arr =
[[142 114 130 124 114 123 148 140 107]
 [114 146 108 140 142 132 115 131 138]
 [107 152 128 135 148 109 132 123 150]
 [129 138 151 144 144 107 112 142 122]
 [152 114 146 105 113 143 127 115 118]
 [105 126 144 109 116 133 142 136 148]
 [127 152 113 153 122 112 138 134 125]
 [129 113 143 150 134 112 124 147 106]
 [113 105 130 146 139 115 127 109 135]
 [133 148 106 146 135 130 112 119 140]
 [141 133 114 103 122 108 110 130 121]
 [113 111 125 153 109 117 146 111 119]
 [149 151 120 107 150 152 120 110 113]
 [108 119 153 117 108 124 126 134 147]
 [120 134 120 123 109 135 112 152 141]
 [106 105 143 140 134 140 138 141 105]]
arr[0][0] -> 142
arr[3][2] -> 151
arr[:, 0] -> [142, 114, 107, 129, 152, 105, 127, 129, 113, 133, 141, 113, 149, 108, 120, 106]
arr[2][7] -> 123
arr[3][6] -> 112
arr[:, 5] -> [123, 132, 109, 107, 143, 133, 112, 112, 115, 130, 108, 117, 152, 124, 135, 140]
arr[0][5] -> 123
arr[4][6] -> 127
arr[13][3] -> 117
arr[5][2] -> 144
arr[6][5] -> 112
arr[:, 8] -> [107, 138, 150, 122, 118, 148, 125, 106, 135, 140, 121, 119, 113, 147, 141, 105]
arr[7][8] -> 106
arr[9][2] -> 106
arr[10] -> [141, 133, 114, 103, 122, 108, 110, 130, 121]
arr[13] -> [108, 119, 153, 117, 108, 124, 126, 134, 147]
arr[15][0] -> 106
arr[11][0] -> 113
arr[5][7] -> 136
arr[2][2] -> 128
arr[0] -> [142, 114, 130, 124, 114, 123, 148, 140, 107]
arr[:, 3] -> [124, 140, 135, 144, 105, 109, 153, 150, 146, 146, 103, 153, 107, 117, 123, 140]
arr[11][7] -> 111
arr[14][8] -> 141
arr[12][0] -> 149
arr[:, 6] -> [148, 115, 132, 112, 127, 142, 138, 124, 127, 112, 110, 146, 120, 126, 112, 138]
arr[1][1] -> 146
arr[2][6] -> 132
arr[11] -> [113, 111, 125, 153, 109, 117, 146, 111, 119]
arr[10][5] -> 108
arr[9][5] -> 130
arr[5][8] -> 148
arr[9] -> [133, 148, 106, 146, 135, 130, 112, 119, 140]
arr[6][7] -> 134
arr[4][1] -> 114
arr[2][0] -> 107
arr[7][5] -> 112

W =
[[114 136 135 129 124 121 128 106 117 133 123 140 123]
 [136 126 134 130 117 123 133 118 130 122 131 126 130]
 [112 120 119 120 117 127 132 124 133 123 129 130 122]
 [126 121 125 121 127 129 124 129 127 130 128 131 120]
 [115 125 110 120 123 134 127 128 136 123 123 131 121]
 [135 130 137 133 130 127 128 122 117 126 130 127 133]
 [130 127 102 117 122 141 122 131 130 129 119 136 114]
 [115 125 126 121 129 127 128 126 129 125 129 129 125]]
W[0][0]	114
W[1]	[136, 126, 134, 130, 117, 123, 133, 118, 130, 122, 131, 126, 130]
W[4]	[115, 125, 110, 120, 123, 134, 127, 128, 136, 123, 123, 131, 121]
W[0]	[114, 136, 135, 129, 124, 121, 128, 106, 117, 133, 123, 140, 123]
W[3][10]	128
W[6][1]	127
W[3][4]	127
W[5][0]	135
W[3]	[126, 121, 125, 121, 127, 129, 124, 129, 127, 130, 128, 131, 120]
W[6][9]	129
W[3][0]	126
W[7][2]	126
W[4][7]	128
W[:, 3]	[129, 130, 120, 121, 120, 133, 117, 121]
W[5][12]	133
W[2][12]	122
W[5][2]	137
W[1][3]	130
W[2]	[112, 120, 119, 120, 117, 127, 132, 124, 133, 123, 129, 130, 122]
W[0][8]	117
W[6][7]	131
W[5][6]	128
W[7][12]	125
W[:, 5]	[121, 123, 127, 129, 134, 127, 141, 127]
W[:, 4]	[124, 117, 117, 127, 123, 130, 122, 129]
W[3][6]	124
W[5][1]	130
W[6]	[130, 127, 102, 117, 122, 141, 122, 131, 130, 129, 119, 136, 114]
W[0][11]	140
W[7][4]	129
W[3][1]	121
W[1][7]	118

a = [127 117 128 115 122 134 114 126 125 114 115 140 129 149 136 134]
a[-16] -> 127
a[11] -> 140
a[-14] -> 128
a[10] -> 115
